m =
[[ 0.38  2.03  1.22 -4.70 -2.01 -0.18 -0.59  2.54  2.24]
 [-2.00  3.06  3.75  2.34  1.93  1.25 -2.06 -0.74  0.76]
 [ 0.04 -0.81  3.54  0.84 -1.98 -0.89  3.00 -2.57 -3.08]
 [ 0.24 -0.16 -5.18 -1.67  1.13  0.34 -2.09  2.73 -0.09]
 [ 0.29  3.29  2.10  0.47 -0.14  2.96  1.92  1.54  3.62]]
m[0, 0]: 0.38
m[3, 8]: -0.09
m[3, 3]: -1.67
m[:, 4]: [-2.01, 1.93, -1.98, 1.13, -0.14]
m[3]: [0.24, -0.16, -5.18, -1.67, 1.13, 0.34, -2.09, 2.73, -0.09]
m[1, 7]: -0.74
m[1, 6]: -2.06
m[0, 1]: 2.03
m[3, 7]: 2.73
m[1]: [-2.00, 3.06, 3.75, 2.34, 1.93, 1.25, -2.06, -0.74, 0.76]
m[4]: [0.29, 3.29, 2.10, 0.47, -0.14, 2.96, 1.92, 1.54, 3.62]
m[2, 7]: -2.57
m[1, 5]: 1.25
m[4, 5]: 2.96
m[2, 2]: 3.54
m[2]: [0.04, -0.81, 3.54, 0.84, -1.98, -0.89, 3.00, -2.57, -3.08]
m[0, 7]: 2.54
m[0, 4]: -2.01
m[:, 1]: [2.03, 3.06, -0.81, -0.16, 3.29]
m[:, 3]: [-4.70, 2.34, 0.84, -1.67, 0.47]
m[:, 2]: [1.22, 3.75, 3.54, -5.18, 2.10]
m[4, 8]: 3.62
m[4, 0]: 0.29
m[2, 4]: -1.98
m[3, 2]: -5.18
m[0, 6]: -0.59
m[0, 3]: -4.70
m[2, 6]: 3.00
m[:, 0]: [0.38, -2.00, 0.04, 0.24, 0.29]

grid = [817 563 272 248 412 366 750 228 390 516 294 139 477 146]
grid[0]: 817
grid[5]: 366
grid[9]: 516
grid[10]: 294
grid[3]: 248

A =
[[ 4.34  2.37  2.64  4.34  4.35  2.35  2.55  4.34  4.33  2.37  2.34  4.34
   4.34  4.30  4.34]
 [-5.30 -1.48 -1.69 -5.31 -5.32 -1.44 -1.54 -5.30 -5.29 -1.49 -1.37 -5.30
  -5.31 -5.23 -5.30]
 [-4.45 -2.18 -2.40 -4.46 -4.46 -2.16 -2.29 -4.46 -4.44 -2.19 -2.14 -4.45
  -4.46 -4.41 -4.46]
 [-1.98  3.44  3.82 -1.99 -1.99  3.43  3.76 -1.97 -1.99  3.43  3.46 -1.97
  -1.96 -1.98 -1.98]
 [ 4.57 -3.89 -4.31  4.59  4.59 -3.90 -4.28  4.58  4.58 -3.85 -3.98  4.57
   4.58  4.53  4.58]
 [-4.94  3.90  4.14 -4.96 -4.96  3.93  4.12 -4.94 -4.93  3.84  4.04 -4.94
  -4.94 -4.88 -4.95]]
A[0, 0] -> 4.34
A[-4, 0] -> -4.45
A[-1, 7] -> -4.94
A[-2, 2] -> -4.31
A[-4, 14] -> -4.46
A[0, -3] -> 4.34
A[2, 7] -> -4.46
A[:, -2] -> [4.30, -5.23, -4.41, -1.98, 4.53, -4.88]
A[4, -3] -> 4.58
A[-2, 6] -> -4.28
A[3, -13] -> 3.82
A[:, -6] -> [2.37, -1.49, -2.19, 3.43, -3.85, 3.84]
A[-5, 6] -> -1.54
A[-2, -5] -> -3.98
A[5, -7] -> -4.93
A[4, 7] -> 4.58
A[1, -13] -> -1.69
A[-6] -> [4.34, 2.37, 2.64, 4.34, 4.35, 2.35, 2.55, 4.34, 4.33, 2.37, 2.34, 4.34, 4.34, 4.30, 4.34]
A[-6, -4] -> 4.34
A[-4, 10] -> -2.14
A[3, -1] -> -1.98
A[4, 0] -> 4.57
A[:, 3] -> [4.34, -5.31, -4.46, -1.99, 4.59, -4.96]
A[1] -> [-5.30, -1.48, -1.69, -5.31, -5.32, -1.44, -1.54, -5.30, -5.29, -1.49, -1.37, -5.30, -5.31, -5.23, -5.30]
A[-5, 5] -> -1.44
A[1, -12] -> -5.31
A[-3, 6] -> 3.76
A[2] -> [-4.45, -2.18, -2.40, -4.46, -4.46, -2.16, -2.29, -4.46, -4.44, -2.19, -2.14, -4.45, -4.46, -4.41, -4.46]
A[-5, 0] -> -5.30
A[-1, -10] -> 3.93
A[-3, 10] -> 3.46
A[4, -12] -> 4.59
A[-4, 13] -> -4.41

B =
[[-1.28  1.62  0.32 -2.53 -0.68 -1.15  2.66  0.14 -0.88  4.93 -1.48  0.62
   2.09]
 [ 2.73  0.54  0.71 -1.69  2.61 -0.21  0.69 -1.28 -1.08 -1.33 -3.96 -2.68
  -0.89]
 [ 2.36  1.72 -2.21 -3.92  0.95 -0.40 -0.42 -1.27 -0.14 -1.97 -3.02 -2.79
  -0.76]
 [-2.07  1.90  0.20 -2.20  0.34  0.47  0.82  0.64 -1.03  4.85 -1.19 -0.85
   2.95]]
Indices start at 0.
(0, 0) => -1.28
(3, 8) => -1.03
(3, 11) => -0.85
(3, 10) => -1.19
(0, 9) => 4.93
(1, 4) => 2.61
(2, 8) => -0.14
(1, 2) => 0.71
(3, 3) => -2.20
(3, 2) => 0.20
(2, 3) => -3.92
(1, 3) => -1.69
(0, 4) => -0.68
(2, 10) => -3.02
(3, 9) => 4.85
(3, 5) => 0.47
(0, 12) => 2.09
(1, 0) => 2.73
(3, 12) => 2.95
(0, 3) => -2.53
(0, 8) => -0.88
(2, 1) => 1.72
(2, 7) => -1.27
(1, 1) => 0.54
(1, 10) => -3.96
(3, 1) => 1.90

W = [-5.31 -5.05 -1.35  2.33 -0.44 -1.63 -1.89  4.39  2.48  1.74]
W[-10]	-5.31
W[3]	2.33
W[-4]	-1.89
W[8]	2.48
W[9]	1.74

X =
[[-3.71  3.25  3.64 -1.94  1.31 -1.56]
 [ 0.51  0.61 -0.37  3.21 -4.42  4.93]
 [-2.18  1.37  2.07 -2.63  2.91 -3.30]
 [ 2.23 -1.46 -2.13  2.53 -2.75  3.12]
 [ 1.68 -0.76 -1.56  2.86 -3.44  3.87]
 [ 1.30 -0.32 -1.18  2.99 -3.78  4.23]
 [-2.55  1.84  2.46 -2.43  2.48 -2.83]
 [ 3.37 -2.84 -3.30  2.08 -1.65  1.93]
 [-1.27  0.29  1.15 -2.94  3.73 -4.19]
 [ 2.10 -1.28 -1.99  2.64 -2.96  3.34]]
X[-10,0] = -3.71
X[7,-4] = -3.30
X[:, -5] = [3.25, 0.61, 1.37, -1.46, -0.76, -0.32, 1.84, -2.84, 0.29, -1.28]
X[7,-3] = 2.08
X[5,-6] = 1.30
X[:, 3] = [-1.94, 3.21, -2.63, 2.53, 2.86, 2.99, -2.43, 2.08, -2.94, 2.64]
X[-1,-4] = -1.99
X[-8] = [-2.18, 1.37, 2.07, -2.63, 2.91, -3.30]
X[9] = [2.10, -1.28, -1.99, 2.64, -2.96, 3.34]
X[4] = [1.68, -0.76, -1.56, 2.86, -3.44, 3.87]
X[1,0] = 0.51
X[-5,-4] = -1.18
X[3,2] = -2.13
X[-2,3] = -2.94
X[7,-2] = -1.65
X[8,-5] = 0.29
X[-5,5] = 4.23
X[-6,-5] = -0.76
X[2,-4] = 2.07
X[:, -4] = [3.64, -0.37, 2.07, -2.13, -1.56, -1.18, 2.46, -3.30, 1.15, -1.99]
X[6,3] = -2.43
X[-3,-1] = 1.93
X[-4,-4] = 2.46
X[0,5] = -1.56
X[-10,1] = 3.25
X[-7,-5] = -1.46
X[3,-1] = 3.12
X[5,-5] = -0.32
X[2,4] = 2.91
X[-3] = [3.37, -2.84, -3.30, 2.08, -1.65, 1.93]
X[0,-4] = 3.64
X[3,-2] = -2.75

arr = [193, 80, 56, 213, 21, 238, 164, 221, 137, 202]
arr[0]: 193
arr[5]: 238
arr[1]: 80
